In the rows, 24 stands for zero.

Named rows; a name shown again gets a slightly different row:
20	[18,29,26,19,29,34,17,15,25,37,19,28,30,21,21,12,21,23,31,14,19,23,27,22,23,26,27,29,25,29,15,12,14,24,29,42,29,24,27,30,29,16,20,15,20,38,20,21,35,17,20,33,18,20,26,13,23,23,28,20,10,23,28,25,24,26,27,22,24,18,26,22,16,33,30,23,22,37,19,34,20,10,12,24,32,27,38,34,24,32,24,28,15,20,38,22,11,26,29,33,22]
70	[31,33,17,16,17,28,40,29,25,11,36,26,22,34,34,25,21,27,30,20,18,22,37,33,23,20,18,21,15,25,33,22,41,12,28,30,21,25,23,30,29,23,20,25,27,28,20,34,8,26,26,16,16,27,22,23,33,23,22,11,24,23,27,22,18,20,25,23,31,17,24,30,30,20,19,27,12,24,23,23,16,20,26,10,18,14,26,14,21,20,31,19,38,15,7,23,23,9,26,21,18]
29	[20,6,29,29,35,18,18,25,19,28,22,38,35,18,17,24,23,10,24,33,19,14,12,26,20,33,28,14,38,22,18,26,18,28,28,24,21,18,29,27,30,22,32,20,22,16,19,16,43,17,14,21,19,19,32,21,18,17,28,40,24,25,12,18,34,32,30,31,17,27,26,19,21,37,28,22,22,21,30,25,32,28,19,26,33,33,26,27,31,34,21,21,12,28,30,24,32,31,29,23,28]
48	[22,26,21,30,23,26,6,28,28,21,16,19,14,32,29,24,24,35,18,25,36,31,11,19,30,20,25,24,30,21,28,30,31,31,26,11,30,26,23,11,25,23,27,28,23,25,38,20,17,24,27,35,38,22,20,30,23,17,26,25,31,27,28,33,18,11,14,12,9,41,25,28,33,26,25,32,33,14,33,32,33,30,37,34,11,31,24,27,29,21,26,19,32,27,33,25,26,30,26,20,26]
55	[24,17,24,29,17,11,32,38,19,18,41,21,12,34,24,32,22,31,14,26,27,31,25,19,19,18,19,19,13,30,41,32,31,15,28,23,17,24,16,42,14,26,31,28,33,17,27,23,9,30,29,17,23,32,26,27,31,25,31,25,20,33,22,26,29,20,26,21,24,20,22,18,33,30,23,27,13,22,28,19,22,32,36,18,22,16,11,26,19,23,28,15,31,14,15,24,25,23,31,21,16]
58	[25,25,9,23,19,18,35,34,26,7,30,18,16,35,30,24,22,39,24,20,23,27,18,25,26,13,16,25,8,27,38,27,32,17,21,12,21,24,24,31,19,21,27,24,36,26,32,20,12,23,27,25,24,29,25,30,27,21,36,24,28,24,25,40,23,18,23,25,18,21,22,29,30,28,17,25,21,15,30,25,22,23,38,21,12,16,20,17,27,18,43,23,31,22,15,27,27,19,27,16,18]
3	[24,23,21,25,32,21,32,17,31,24,24,14,31,15,21,25,25,22,25,19,20,23,33,18,22,28,20,30,18,21,9,27,13,21,11,23,31,28,32,22,20,36,26,30,21,16,17,33,23,27,30,26,13,27,24,19,22,36,23,8,20,16,35,28,25,38,36,29,38,15,17,26,20,14,22,14,33,40,19,25,18,32,15,18,27,22,23,16,30,13,22,37,18,27,23,34,24,20,13,26,35]
17	[18,16,20,21,34,23,24,16,27,34,20,28,35,13,18,20,20,12,26,27,15,15,25,23,18,35,21,22,29,20,5,21,12,21,25,32,30,24,31,28,30,28,24,20,14,19,15,23,35,15,22,24,15,20,28,16,21,26,22,19,15,17,28,24,30,38,31,29,26,13,22,21,15,36,26,17,24,37,23,33,24,22,13,17,31,35,30,30,35,28,22,31,12,22,32,29,22,24,20,29,32]
58	[28,25,9,20,19,21,33,31,26,6,31,18,14,33,29,26,23,39,24,21,19,26,16,23,26,14,17,25,10,27,38,26,33,18,23,12,19,24,22,30,22,21,25,26,38,21,32,22,16,22,27,24,23,29,24,34,30,21,38,24,28,25,25,41,23,18,22,26,17,21,23,31,34,29,17,28,19,17,31,25,21,24,35,20,12,13,19,19,25,19,40,23,29,21,12,25,28,21,29,14,17]
20	[20,28,22,18,25,33,16,15,24,40,22,27,32,21,19,13,21,19,34,16,23,24,24,23,22,27,29,31,25,30,14,9,13,22,27,40,28,23,28,31,29,18,18,14,21,39,19,21,35,15,20,31,17,19,26,14,24,23,28,20,12,21,30,28,23,27,26,23,26,18,25,24,13,32,33,23,22,34,19,32,21,12,14,22,32,26,37,33,23,32,23,28,17,20,38,23,10,26,30,33,23]
36	[18,28,33,21,20,29,8,23,25,39,12,24,15,27,21,22,22,26,19,24,38,35,16,21,28,21,35,25,28,22,27,21,16,32,35,28,30,25,16,17,18,14,24,21,16,32,30,17,29,21,29,27,38,24,23,31,25,22,22,36,26,24,24,21,23,15,17,18,17,32,38,24,22,32,28,35,28,15,21,31,31,17,24,33,26,27,23,41,13,34,21,23,20,25,38,20,17,33,28,29,19]
29	[19,7,29,29,37,19,19,24,19,29,21,36,32,16,19,23,25,11,25,33,20,16,13,27,19,34,30,15,39,23,18,25,20,27,27,23,20,19,26,28,31,26,29,21,24,17,24,15,42,18,12,18,22,20,33,21,17,18,26,40,24,24,12,19,32,32,31,34,19,28,23,16,18,40,30,21,20,24,30,24,31,26,20,26,34,36,25,29,32,34,18,23,14,25,31,24,32,31,28,23,29]
71	[28,35,15,13,17,30,42,25,29,11,28,23,24,29,35,24,21,27,30,23,16,23,34,35,24,22,19,21,14,23,31,20,35,12,26,28,21,28,24,28,28,21,19,27,28,26,21,31,12,26,29,17,18,29,19,26,31,25,24,14,28,17,27,25,18,20,22,27,32,17,23,34,29,18,13,24,16,20,22,27,16,18,28,12,16,16,27,15,21,19,37,24,36,16,7,25,28,8,25,19,17]

Each walk starts at a row, and each symbol moves it to the next unit.
Answer with the unit's name.
start [21,12,40,29,21,11,22,32,17,30,26,28,16,23,15,31,25,25,13,31,32,28,16,20,25,21,30,23,22,28,34,31,18,28,29,19,13,21,15,31,13,23,32,26,31,17,29,15,33,29,23,22,33,24,31,31,23,27,28,49,26,33,11,18,34,25,25,25,23,29,32,12,23,32,25,26,25,15,28,12,30,28,28,33,35,21,12,37,14,31,17,21,17,30,31,22,23,33,29,24,20] at 40
z
[20,18,42,27,19,17,22,29,19,34,20,27,15,22,16,33,26,23,17,31,36,30,17,21,27,22,30,24,25,23,33,31,18,32,30,23,18,21,13,26,11,22,30,26,26,23,29,17,34,32,27,21,32,24,27,33,25,29,23,49,27,30,14,16,34,23,23,24,25,30,35,16,21,29,24,27,25,15,23,16,31,27,28,37,30,23,12,37,11,32,18,23,17,33,29,20,22,33,27,24,18] at 39
z
[19,21,40,25,17,19,17,27,21,36,17,22,14,25,17,29,25,24,17,29,39,33,20,19,28,20,32,27,24,24,31,29,16,33,31,22,23,23,12,21,14,17,29,26,20,24,31,15,31,29,25,25,40,24,25,31,28,28,21,44,27,25,17,17,31,20,18,20,23,31,37,18,22,29,26,30,26,15,19,18,29,23,24,37,31,25,14,41,7,32,17,22,18,31,35,17,23,32,27,27,19] at 38
b
[22,11,33,32,23,9,24,34,16,25,30,28,19,25,17,29,27,26,15,31,28,27,15,19,22,22,27,21,25,28,36,29,18,29,28,19,11,19,17,36,16,24,36,24,37,18,32,13,31,27,19,19,29,25,31,29,25,25,29,45,25,33,9,20,36,28,28,28,21,27,26,15,25,39,28,25,18,17,29,14,30,29,29,33,32,22,13,33,19,34,19,20,16,26,27,20,27,34,31,21,20] at 41
l
[23,24,17,28,23,27,4,27,28,19,20,19,18,32,29,21,24,34,22,23,33,29,7,20,31,19,25,23,29,22,29,27,30,31,27,11,28,23,27,15,27,19,26,26,26,27,37,17,19,23,23,35,34,23,21,31,22,10,31,24,30,28,27,35,18,14,15,17,5,38,23,29,32,28,27,33,31,15,36,35,33,29,36,34,13,29,23,27,31,21,29,18,32,25,31,22,24,32,30,19,23] at 47
p
[23,27,22,28,25,27,7,26,25,19,15,16,15,33,30,23,28,35,20,24,36,31,12,22,30,20,27,23,30,24,28,28,30,33,26,9,33,21,22,12,22,22,23,31,22,23,38,20,16,25,26,32,37,25,23,31,23,18,25,26,32,23,31,31,17,12,14,16,12,40,27,26,32,24,27,32,33,14,32,32,29,29,36,35,16,33,22,28,28,22,25,21,31,28,32,21,27,30,24,21,27] at 48
n
[21,19,42,27,22,15,21,31,17,34,22,25,15,24,14,30,28,23,17,31,36,33,18,20,29,19,31,24,24,23,33,29,15,31,28,22,20,23,15,25,10,21,31,25,24,21,28,19,33,28,23,21,35,23,29,33,24,29,24,45,26,31,13,16,32,22,21,23,27,30,32,16,22,30,26,30,24,13,24,15,31,26,28,36,30,23,13,38,8,32,18,23,16,33,31,18,22,32,28,23,21] at 39
b
[23,7,25,33,25,8,22,33,18,22,31,30,19,27,15,26,26,27,17,32,25,23,10,20,22,22,24,18,22,27,37,28,23,27,28,18,11,17,20,39,20,24,33,23,36,17,30,15,29,23,17,23,24,24,31,27,26,19,34,45,23,34,11,30,36,25,26,29,17,28,25,16,25,39,26,25,19,18,34,18,32,32,30,31,27,24,16,29,25,32,24,17,18,27,28,20,27,32,34,20,20] at 42
l
[25,28,20,29,25,27,7,28,28,20,19,15,17,30,29,24,27,35,21,24,36,32,14,19,29,20,24,19,29,21,28,29,33,35,27,12,30,22,22,10,24,21,27,28,24,24,40,18,16,24,28,33,37,23,20,31,24,16,25,24,30,27,30,32,19,14,14,16,8,41,23,28,31,22,26,33,32,13,31,32,31,31,34,33,14,32,23,30,27,20,26,20,29,28,33,25,27,32,23,21,25] at 48
v
[26,27,29,33,19,24,11,28,26,27,22,13,12,32,25,34,29,32,15,28,43,37,20,16,27,21,28,23,27,20,29,34,29,31,27,14,30,24,16,9,15,26,26,33,19,20,34,24,13,31,34,27,39,28,19,35,26,27,17,23,30,28,31,21,22,16,17,12,19,37,28,22,34,22,26,30,33,20,31,27,31,32,32,34,20,29,16,32,19,20,16,19,30,27,31,24,27,32,20,23,28] at 50
z
[24,30,24,30,20,26,8,30,26,24,20,13,12,32,30,29,28,35,16,25,40,36,18,20,30,20,27,24,29,17,28,31,32,31,27,11,32,23,20,8,21,24,25,31,18,21,38,21,15,27,30,31,37,25,21,32,24,22,19,24,31,24,31,26,18,15,16,17,14,39,26,24,33,21,27,32,34,14,31,29,33,33,33,35,16,29,19,30,22,23,22,17,31,27,31,24,26,31,22,21,29] at 49
b
[25,21,33,37,15,11,21,31,20,29,31,16,11,34,23,36,29,28,11,30,40,33,27,17,23,23,26,22,27,23,33,37,30,21,26,21,25,23,13,21,11,32,33,32,22,13,30,27,6,35,35,18,33,30,21,35,28,32,20,25,25,33,27,18,26,20,24,16,23,32,27,17,33,22,26,30,26,22,26,19,28,34,29,28,24,24,6,33,16,22,15,18,28,22,25,24,24,28,23,21,25] at 52
v
[24,16,25,33,17,8,29,38,19,23,40,20,12,37,21,37,26,29,13,29,34,32,27,17,20,20,19,20,19,25,41,35,33,16,29,22,19,24,13,35,14,29,32,29,30,14,28,23,8,30,33,15,27,33,25,29,30,25,24,25,22,34,23,23,27,22,27,18,24,26,26,16,34,30,26,24,16,22,32,21,26,35,32,19,26,18,10,29,19,22,20,16,26,15,19,21,22,25,30,21,17] at 54
v
[25,19,17,25,17,13,35,38,23,13,41,23,13,39,25,29,24,36,20,24,24,27,24,23,20,16,19,21,12,28,42,27,33,15,28,20,16,23,17,42,18,24,31,26,37,20,30,23,8,25,27,19,24,30,26,30,30,23,34,24,21,31,23,33,30,22,26,23,22,22,22,21,31,34,23,25,13,23,31,22,20,27,35,19,20,15,14,24,22,24,30,17,31,14,12,25,23,23,31,18,14] at 56
v
[28,27,9,21,19,21,33,36,26,6,30,20,17,36,31,26,21,39,23,20,21,24,17,24,27,13,18,24,10,26,39,26,30,19,21,13,19,25,22,32,23,21,29,28,38,24,33,22,11,24,29,25,25,28,24,31,27,19,38,22,27,26,25,41,24,19,20,25,20,22,24,32,29,28,15,28,22,15,30,26,20,24,36,22,13,14,19,19,25,17,41,23,30,22,13,27,25,18,29,17,17] at 58
z
[27,22,13,22,18,18,34,35,25,8,35,22,12,34,28,26,22,35,23,25,22,24,19,24,23,15,18,22,9,28,40,27,31,17,26,18,18,23,23,38,20,21,30,25,39,23,31,22,11,26,27,23,21,30,26,31,30,18,35,26,26,30,24,36,26,20,24,24,19,21,24,26,29,31,17,26,15,19,32,24,23,26,35,19,16,15,15,23,26,23,40,17,31,18,12,25,26,21,27,17,14] at 57
start [29,34,13,11,17,32,45,26,31,7,24,23,24,25,33,28,22,24,30,24,16,22,30,34,26,19,16,21,13,19,26,24,29,15,22,25,28,30,24,20,25,21,18,29,24,24,21,32,17,23,28,19,22,30,20,29,28,24,24,15,30,13,27,26,19,21,22,31,35,15,25,37,25,16,10,25,23,22,21,29,18,16,29,12,14,18,26,12,22,19,40,26,33,20,8,29,30,13,21,19,19] at 72
z
[31,32,11,14,16,30,44,26,28,11,32,24,24,29,32,24,20,25,30,20,16,22,32,32,27,21,16,23,17,24,31,23,35,12,24,27,23,27,23,25,30,19,21,28,26,27,19,30,12,26,25,16,21,28,19,27,33,22,22,12,26,20,24,27,19,21,25,26,31,18,24,36,30,19,14,26,15,22,21,27,15,15,27,10,14,16,28,14,24,19,35,24,36,17,6,25,30,8,23,21,17] at 71
l
[23,23,20,25,33,22,35,19,28,24,25,15,30,15,22,27,27,20,22,21,21,25,32,21,22,27,20,29,17,21,7,27,15,22,12,24,31,30,33,23,23,36,24,30,20,20,19,31,22,26,31,30,13,27,24,21,22,39,22,8,20,16,39,28,26,36,34,29,37,14,15,25,22,13,23,13,33,41,16,24,17,31,19,17,26,23,25,17,27,9,23,37,18,28,24,34,22,23,14,25,32] at 3
n
[33,27,20,28,17,24,32,30,23,19,38,22,22,33,28,28,24,31,25,22,24,24,40,26,19,23,20,23,21,30,33,24,40,12,22,33,23,24,23,34,25,30,17,24,30,26,18,36,4,31,30,16,16,29,20,20,30,26,21,4,18,32,26,20,21,23,28,18,31,20,20,21,33,17,28,21,14,32,25,18,17,30,25,14,21,19,24,16,24,22,21,16,38,11,10,24,21,16,25,24,19] at 68
n
[26,29,10,22,23,23,30,32,31,5,28,16,15,31,31,25,21,38,25,20,22,28,16,24,28,14,18,27,10,25,35,27,31,20,20,12,22,27,25,24,23,22,27,30,34,26,35,23,12,23,27,30,25,31,24,32,26,19,35,23,29,23,30,42,21,19,22,29,18,24,21,34,31,25,12,27,27,15,28,27,23,25,37,24,11,16,20,17,27,15,39,27,32,25,14,29,28,23,25,16,19] at 59
p
[29,31,10,24,21,23,32,28,32,6,23,14,16,30,32,26,22,39,20,21,25,29,16,22,29,14,18,30,12,21,31,28,29,25,19,8,26,25,26,17,22,22,26,35,31,23,34,23,15,26,30,34,27,29,24,32,26,25,31,20,31,19,32,43,22,18,20,25,20,26,22,34,30,17,17,26,30,16,29,26,24,25,36,23,9,17,19,17,26,13,36,26,32,30,16,30,29,23,22,14,24] at 60
n
[22,25,31,31,17,16,15,33,21,28,28,14,9,33,22,36,28,27,11,28,44,37,26,17,25,24,26,23,29,21,32,36,31,27,25,19,31,27,15,15,15,29,28,34,21,15,33,27,9,33,36,23,37,28,21,32,26,29,16,23,28,30,31,19,23,18,22,14,23,36,28,19,34,19,28,30,30,21,29,22,28,37,34,32,23,25,10,32,16,21,15,18,30,22,28,22,26,31,22,23,28] at 51
z
[23,24,28,34,19,18,11,28,24,27,23,12,11,32,25,32,28,32,12,27,44,36,20,16,29,21,26,22,30,21,30,34,33,30,28,11,33,26,17,11,17,25,26,33,19,16,35,25,11,31,34,27,39,28,19,35,25,25,16,23,28,27,30,20,20,16,18,13,16,38,26,23,33,18,26,29,34,18,30,27,34,33,30,34,19,29,15,32,20,18,18,22,31,28,28,23,26,32,23,22,27] at 50
z
[23,28,25,27,21,25,7,29,22,25,18,13,14,33,30,29,29,33,16,26,41,35,17,17,29,22,27,24,29,21,26,32,31,30,28,11,33,25,19,9,22,25,24,31,21,21,36,23,15,27,31,31,38,26,20,34,23,21,21,23,31,28,29,28,21,14,16,14,12,38,29,27,33,19,24,31,33,15,31,29,34,31,33,35,14,30,20,30,24,19,19,20,32,28,31,21,26,30,23,21,26] at 49
v
[22,24,31,34,16,17,16,33,23,28,28,15,11,33,23,35,31,29,12,28,43,35,24,17,23,21,27,20,28,21,30,35,32,27,28,16,28,24,15,17,13,29,28,32,19,14,30,26,9,33,34,23,37,28,20,32,28,27,16,23,28,29,29,16,23,19,19,14,22,33,29,20,32,21,27,32,30,21,26,25,29,37,32,31,24,28,11,31,17,21,14,19,28,25,28,23,28,31,22,24,25] at 51
p
[25,19,31,35,18,12,20,35,22,29,33,15,9,33,20,38,26,28,9,27,41,36,29,16,23,21,24,20,25,22,34,35,29,24,29,19,24,24,14,25,12,30,29,31,23,15,31,27,10,33,33,20,35,31,22,32,28,28,18,23,26,30,26,18,26,21,26,15,24,33,26,16,32,21,28,27,26,22,29,20,27,36,30,28,28,26,8,31,14,23,14,18,26,20,26,24,26,29,23,24,23] at 52
n
[24,10,21,32,26,15,19,34,20,16,31,30,21,28,19,25,22,31,20,27,23,23,7,21,23,20,23,19,26,29,41,25,24,26,26,14,13,15,22,37,24,23,33,22,39,20,30,12,33,21,17,25,21,23,33,26,23,15,36,41,24,32,13,34,34,23,25,26,12,28,21,17,28,43,29,26,19,18,38,21,31,30,33,31,26,23,17,28,30,31,28,17,20,25,25,21,25,32,33,17,20] at 43
b
[23,21,13,28,27,24,10,29,25,14,21,24,19,32,32,18,24,35,25,22,27,26,6,19,25,20,23,21,28,24,30,25,32,30,28,12,25,19,26,24,28,19,28,24,30,23,35,16,25,20,19,35,29,22,25,29,21,10,34,31,28,29,24,39,22,16,17,20,4,36,22,29,30,32,26,31,25,14,36,35,33,28,35,33,15,28,25,25,34,25,31,19,32,26,30,24,28,31,29,19,22] at 46
p
[24,23,19,29,25,26,6,29,27,18,19,19,17,33,30,22,22,37,20,23,32,29,11,20,29,19,25,23,27,24,31,27,34,31,27,9,29,20,25,18,28,22,27,24,25,25,34,18,19,23,23,35,36,24,23,31,20,11,31,28,31,27,28,35,21,15,16,18,3,39,24,27,32,27,26,30,32,13,37,34,33,26,35,33,12,29,25,25,31,24,31,16,31,24,32,24,28,31,27,19,24] at 47
v
[24,28,26,31,21,25,7,28,24,23,19,15,13,33,26,27,29,33,16,25,41,37,16,16,28,20,27,23,29,21,30,30,31,30,26,12,33,25,20,11,18,24,25,31,19,22,36,23,16,27,31,32,38,26,20,34,22,22,20,23,30,28,30,29,18,16,18,15,11,38,27,25,34,23,25,30,36,14,28,29,32,32,34,33,18,32,19,30,23,21,20,20,32,27,31,25,27,32,25,23,25] at 49
l
[25,19,18,30,16,9,31,38,20,18,40,21,12,37,21,34,25,31,15,25,29,29,26,21,20,20,17,18,17,27,42,32,31,16,29,24,16,23,13,38,15,25,31,27,35,16,27,23,9,29,29,17,23,32,26,28,29,24,31,24,20,34,22,27,28,21,24,20,26,23,24,18,33,32,24,26,14,22,29,20,21,32,35,16,23,19,9,27,21,25,25,16,30,13,17,23,25,22,32,19,18] at 55
start [25,23,15,28,26,24,8,29,26,14,22,23,17,31,30,19,25,36,22,22,28,26,6,19,29,19,25,19,27,25,31,24,30,30,26,11,29,20,25,26,29,19,27,22,32,25,39,15,21,20,20,32,29,20,25,30,21,10,35,29,28,27,23,40,20,16,19,21,4,35,23,28,32,33,27,31,26,14,37,32,30,29,33,31,13,29,25,25,35,25,31,16,31,24,29,25,27,30,31,17,23] at 46
b
[24,28,25,30,19,26,8,28,24,25,19,16,11,32,30,28,28,32,15,25,39,33,18,20,29,21,26,23,30,19,30,33,31,31,27,12,31,24,20,11,20,24,27,29,20,23,35,22,14,27,31,31,40,25,19,33,23,20,20,25,32,26,32,27,20,15,16,16,12,40,26,27,31,20,25,34,33,15,31,30,32,32,32,32,17,30,19,30,23,19,22,18,32,28,32,24,27,31,23,21,27] at 49
n
[22,12,38,30,22,11,21,32,17,30,27,25,16,24,14,31,25,24,17,32,32,28,17,21,25,23,32,23,27,26,34,31,17,28,29,19,14,19,15,30,13,23,34,23,31,19,31,15,32,27,22,19,32,26,28,31,24,29,27,46,26,33,14,18,35,23,27,26,23,29,29,16,24,31,24,27,23,16,26,13,30,30,28,32,33,22,12,35,12,34,17,19,13,28,27,20,23,35,30,24,18] at 40
z
[22,17,41,27,20,15,21,29,17,34,23,25,17,24,15,32,24,23,15,29,37,31,20,21,25,19,31,25,23,23,32,28,17,30,32,22,18,24,13,26,12,21,30,26,26,19,29,17,30,28,27,20,35,26,27,33,25,29,23,46,25,30,13,16,32,23,24,24,23,31,33,16,20,29,24,26,26,14,23,15,31,28,26,35,32,22,13,37,9,32,17,23,18,29,30,17,23,32,28,25,18] at 39
z
[20,24,44,25,18,22,19,27,23,37,17,25,15,26,17,31,24,24,15,28,40,34,18,20,27,20,34,27,28,21,30,28,16,33,31,24,23,26,11,22,14,22,26,22,21,24,33,17,32,29,28,24,39,24,24,33,26,29,20,46,29,26,16,19,30,20,19,21,21,30,36,18,21,29,26,31,28,15,21,19,33,23,27,35,31,25,14,41,7,31,15,21,18,30,33,17,19,35,31,26,19] at 38
p
[20,18,41,28,19,15,19,29,19,32,22,27,16,23,16,32,25,23,16,30,37,32,16,20,27,23,33,25,25,25,34,30,14,31,30,20,16,23,15,26,10,20,31,24,27,21,29,17,33,29,26,21,36,26,26,33,26,30,25,49,30,27,12,15,35,22,22,23,24,30,35,16,24,27,24,28,24,15,23,14,30,25,26,34,33,22,12,36,8,32,17,21,17,30,31,20,24,34,30,25,20] at 39
p
[21,12,37,31,23,12,23,32,18,32,27,29,16,25,12,31,26,23,16,31,32,27,16,22,24,21,30,23,23,22,35,31,19,29,30,20,15,21,15,31,14,23,32,24,30,19,29,15,32,28,22,20,30,24,31,30,26,29,26,47,28,29,11,19,35,24,23,25,22,30,31,14,22,35,24,27,25,16,24,14,31,30,29,33,32,23,9,35,16,33,18,21,17,29,27,21,25,34,32,23,21] at 40
z
[19,19,41,28,19,16,21,30,18,35,21,26,16,25,16,34,27,22,15,31,39,31,17,18,27,20,34,25,23,22,32,30,15,29,31,20,19,24,15,25,11,21,32,26,26,21,29,17,32,30,26,21,37,27,26,34,26,30,23,48,26,31,11,14,33,23,22,24,24,30,33,16,22,31,26,27,24,15,24,15,31,28,28,35,32,24,12,38,12,32,15,21,17,32,28,21,22,34,28,26,20] at 39
b
[25,8,28,33,26,10,21,36,17,19,31,31,20,29,18,28,25,30,18,29,24,21,13,21,22,23,28,19,25,28,35,29,24,25,25,17,12,19,19,38,20,22,33,22,38,18,28,13,30,25,18,22,26,25,33,27,23,20,33,45,23,33,12,25,37,25,25,26,16,28,24,14,25,38,28,25,19,17,31,15,28,29,30,31,27,24,15,31,25,31,23,18,16,25,26,23,27,32,33,19,19] at 42
n
[20,23,17,23,28,30,5,20,24,31,17,28,23,29,23,17,17,22,24,22,27,26,11,23,23,25,29,20,32,26,20,19,21,30,37,27,28,20,22,24,30,13,27,17,19,31,29,14,33,17,20,29,28,19,27,23,22,9,30,32,20,25,25,29,22,21,18,21,5,31,27,24,24,42,31,30,23,24,33,43,33,17,22,26,25,38,31,38,28,35,25,19,20,19,39,22,20,31,32,29,22] at 33
p
[19,25,22,22,24,31,2,23,25,33,12,24,20,28,24,17,21,24,24,23,31,29,15,19,28,25,31,24,31,24,22,19,18,30,38,30,31,22,23,18,27,11,22,19,18,31,32,14,31,18,23,30,35,19,25,26,23,13,25,29,22,21,28,28,22,16,16,19,10,34,33,27,20,40,30,33,24,19,28,42,31,16,23,31,24,36,31,39,24,34,24,22,20,20,42,18,19,33,31,26,23] at 34
p
[19,28,28,21,21,31,4,22,25,35,13,22,17,29,23,18,22,26,24,20,37,35,14,20,28,24,31,24,28,23,25,19,20,32,37,27,33,25,18,15,25,11,23,19,16,31,33,16,31,20,27,31,38,21,23,26,23,19,23,30,22,24,27,27,23,13,16,17,11,32,36,26,21,34,29,34,26,18,24,39,31,17,25,34,24,31,28,41,17,34,21,20,22,24,37,18,15,32,31,30,19] at 35
b
[20,21,39,26,18,22,19,28,20,37,16,23,12,25,18,28,26,22,17,29,39,32,19,21,30,23,36,26,24,24,29,29,14,33,29,23,22,25,13,22,12,19,28,25,23,23,30,17,33,27,27,23,39,22,27,32,26,25,22,44,30,28,19,16,28,20,20,20,21,31,35,20,22,27,23,33,27,15,22,18,32,24,26,35,30,27,14,40,6,33,17,24,18,28,34,19,23,35,26,28,20] at 38
p
[20,17,41,28,19,16,21,29,19,35,22,25,14,26,14,32,25,23,15,33,35,30,20,19,26,22,32,24,26,23,34,31,16,32,31,23,20,23,15,25,11,20,31,23,27,23,30,17,32,31,23,20,35,24,26,31,25,29,23,46,25,30,13,14,32,22,22,24,23,29,35,15,20,29,27,28,27,14,22,15,31,25,26,35,34,24,13,38,9,31,16,24,17,29,30,20,22,34,28,24,20] at 39
n
[20,8,20,30,36,21,13,24,20,29,23,36,32,20,19,20,23,14,24,31,17,14,12,26,19,34,26,18,38,23,19,23,21,25,31,23,22,16,27,29,33,23,29,19,22,17,20,15,38,15,12,22,20,15,31,21,20,15,29,36,20,26,16,24,30,30,27,28,15,27,22,18,21,42,30,24,21,24,32,32,32,25,22,24,30,37,28,30,36,31,23,20,14,23,36,24,28,31,27,23,29] at 30

The units form a loop of 74.
The unit runs from 0 to 73 and wraps round.
Steps: n is -9; l is +6; v is +2; b is +3; z is -1; p is +1.
